Here is a tiny trained network, its code and every weight. The questions are about switching its units off for an input and a class, where a switched-off unit gives its printed mean instead of its output.

import numpy as np


def w(rows, s, z=0):
    codes = np.array(rows[::2]) - 128.0
    scale = np.full(codes.shape[1], s)
    scale[-1] = z or s
    return codes * scale


def f(y):
    return y / 2 * (1 + np.tanh(0.7978845608 * (y + 0.044715 * y**3)))


def log_softmax(a):
    a = a - a.max(-1, keepdims=True)
    return a - np.log(np.exp(a).sum(-1, keepdims=True))


def net(x, mask):
    res = np.array(x, float).reshape(1, 5) / 4 @ E
    y = f(res @ A[0][:, :-1].T + A[0][:, -1])
    res = res + np.where(mask, y, B[0][:, -1]) @ B[0][:, :-1]
    return log_softmax(res[-1] @ U[:, :-1].T + U[:, -1])


A, B = {}, {}
E = w([
[53,60,50,141,125,169,134,166,209,78,112,97],'x0',
[149,134,87,118,195,23,90,63,190,58,66,107],'x1',
[146,120,120,119,92,143,139,109,137,120,127,127],'x2',
[133,85,207,65,138,139,159,191,116,139,56,5],'x3',
[171,130,134,125,99,158,132,148,177,110,140,150],'x4',
],0.014)
A[0] = w([
[68,143,21,199,127,182,91,140,166,152,141,130,146],'neuron 0',
[194,155,215,68,167,119,116,145,132,198,148,88,183],'neuron 1',
[163,160,148,95,121,181,130,141,63,238,184,124,175],'neuron 2',
[77,85,172,117,113,220,197,204,78,182,170,126,171],'neuron 3',
[55,67,93,102,142,156,165,209,142,90,117,92,152],'neuron 4',
[91,172,103,176,110,113,91,88,145,142,198,254,255],'neuron 5',
[134,87,204,60,143,119,164,140,141,108,76,75,165],'neuron 6',
],0.0092,0.0083)
B[0] = w([
[93,3,134,174,92,147,130,147,139,106,66,94,195],'neuron 0',
[144,171,137,149,89,76,108,119,105,140,76,141,191],'neuron 1',
[119,189,188,179,91,130,140,65,155,156,141,90,209],'neuron 2',
[140,126,96,119,66,129,181,174,121,167,154,92,219],'neuron 3',
[79,164,94,77,91,179,144,139,143,62,210,127,191],'neuron 4',
[127,53,94,174,178,138,154,67,125,192,165,118,252],'neuron 5',
[156,232,166,92,137,117,172,99,175,62,106,171,195],'neuron 6',
],0.013,0.024)
U = w([
[105,140,172,158,124,234,103,72,104,254,171,132,143],'0',
[74,19,122,117,77,226,163,184,71,172,134,100,58],'1',
[213,118,58,129,182,29,96,55,85,161,172,207,252],'2',
[83,56,69,140,136,113,28,101,216,75,71,37,183],'3',
[127,166,185,146,33,114,131,150,124,142,119,96,15],'4',
[118,138,68,19,45,167,132,236,61,113,192,94,102],'5',
[172,161,169,121,119,107,64,109,99,54,33,155,98],'6',
[65,149,121,51,200,172,116,127,222,55,157,147,126],'7',
],0.0084,0.0029)

Each question gives the input, the list of numbers given to net, and the class t.
The units are the neurons (one row each of A and B). Each row of codes is followed by its name. A weight is (code - 128) times the scale printed after its matrix; where a second scale follows, it is the last column's (A, B and U).
mask holds one flag per neuron, in row order. A switched-off neuron (its flag False) gives its mean, the last column of its row in B, instead of its output. The means were averaged over made-up inputs and are rounded, as every weight is.
A unit's drop is (log p(t) with every unit on - log p(t) with that unit switched off) / (log p(t) with every unit on - log p(t) with every unit switched off).
The circuit of an input: a set's keep is (log p(t) with only the set's units on - log p(t) with every unit switched off) / (log p(t) with every unit on - log p(t) with every unit switched off). Starting from all 7 units, units are removed one at a time, each time the one whose removal leaves the highest keep (on an exact tie, the one counted first), for as long as the keep stays at least 0.8.
circuit, biggest first: the units of the circuit, biggest drop first
unit that matters most: the unit with the biggest drop
k most important neurons: the k neurons with the biggest drops, biggest first
drop of u: that unit's drop, to one decimal
input [0,8,5,-1,1], class 2: circuit, biggest first => (neuron 0)
input [0,8,7,-2,-5], class 2: 2 most important neurons => (neuron 0; neuron 4)
input [1,-7,6,8,-7], class 5: 2 most important neurons => (neuron 3; neuron 4)
input [7,-1,6,1,3], class 5: 2 most important neurons => (neuron 5; neuron 4)
input [3,0,-2,1,-5], class 5: circuit, biggest first => (neuron 5; neuron 2)
input [3,-6,-7,1,-4], class 5: 2 most important neurons => (neuron 5; neuron 4)
input [0,-4,7,6,0], class 4: 3 most important neurons => (neuron 2; neuron 6; neuron 1)
input [5,0,1,-8,-4], class 1: circuit, biggest first => (neuron 0; neuron 5)
input [5,-1,3,-5,2], class 1: 2 most important neurons => (neuron 6; neuron 5)
input [2,-8,4,5,7], class 5: 2 most important neurons => (neuron 3; neuron 4)
input [4,1,2,3,1], class 7: 2 most important neurons => (neuron 3; neuron 6)
input [1,-4,-7,-6,-2], class 1: 3 most important neurons => (neuron 0; neuron 6; neuron 1)
input [1,-5,-5,-1,0], class 1: 2 most important neurons => (neuron 3; neuron 6)
input [-3,-1,4,1,-8], class 4: unit that matters most => neuron 5
input [-1,-2,2,1,7], class 4: 2 most important neurons => (neuron 5; neuron 4)
input [2,3,-7,8,5], class 7: 2 most important neurons => (neuron 4; neuron 6)
input [-8,6,-4,1,0], class 6: 3 most important neurons => (neuron 5; neuron 1; neuron 3)
input [0,0,0,8,4], class 4: 3 most important neurons => (neuron 6; neuron 1; neuron 3)
input [2,4,-3,8,1], class 7: drop of neuron 4 => 0.4
input [-2,5,4,3,-4], class 6: drop of neuron 5 => 0.4
input [4,1,-7,8,-1], class 7: circuit, biggest first => (neuron 6)
input [4,0,3,4,-6], class 5: drop of neuron 2 => 0.1
input [5,-3,-4,-8,-8], class 1: drop of neuron 0 => 0.4
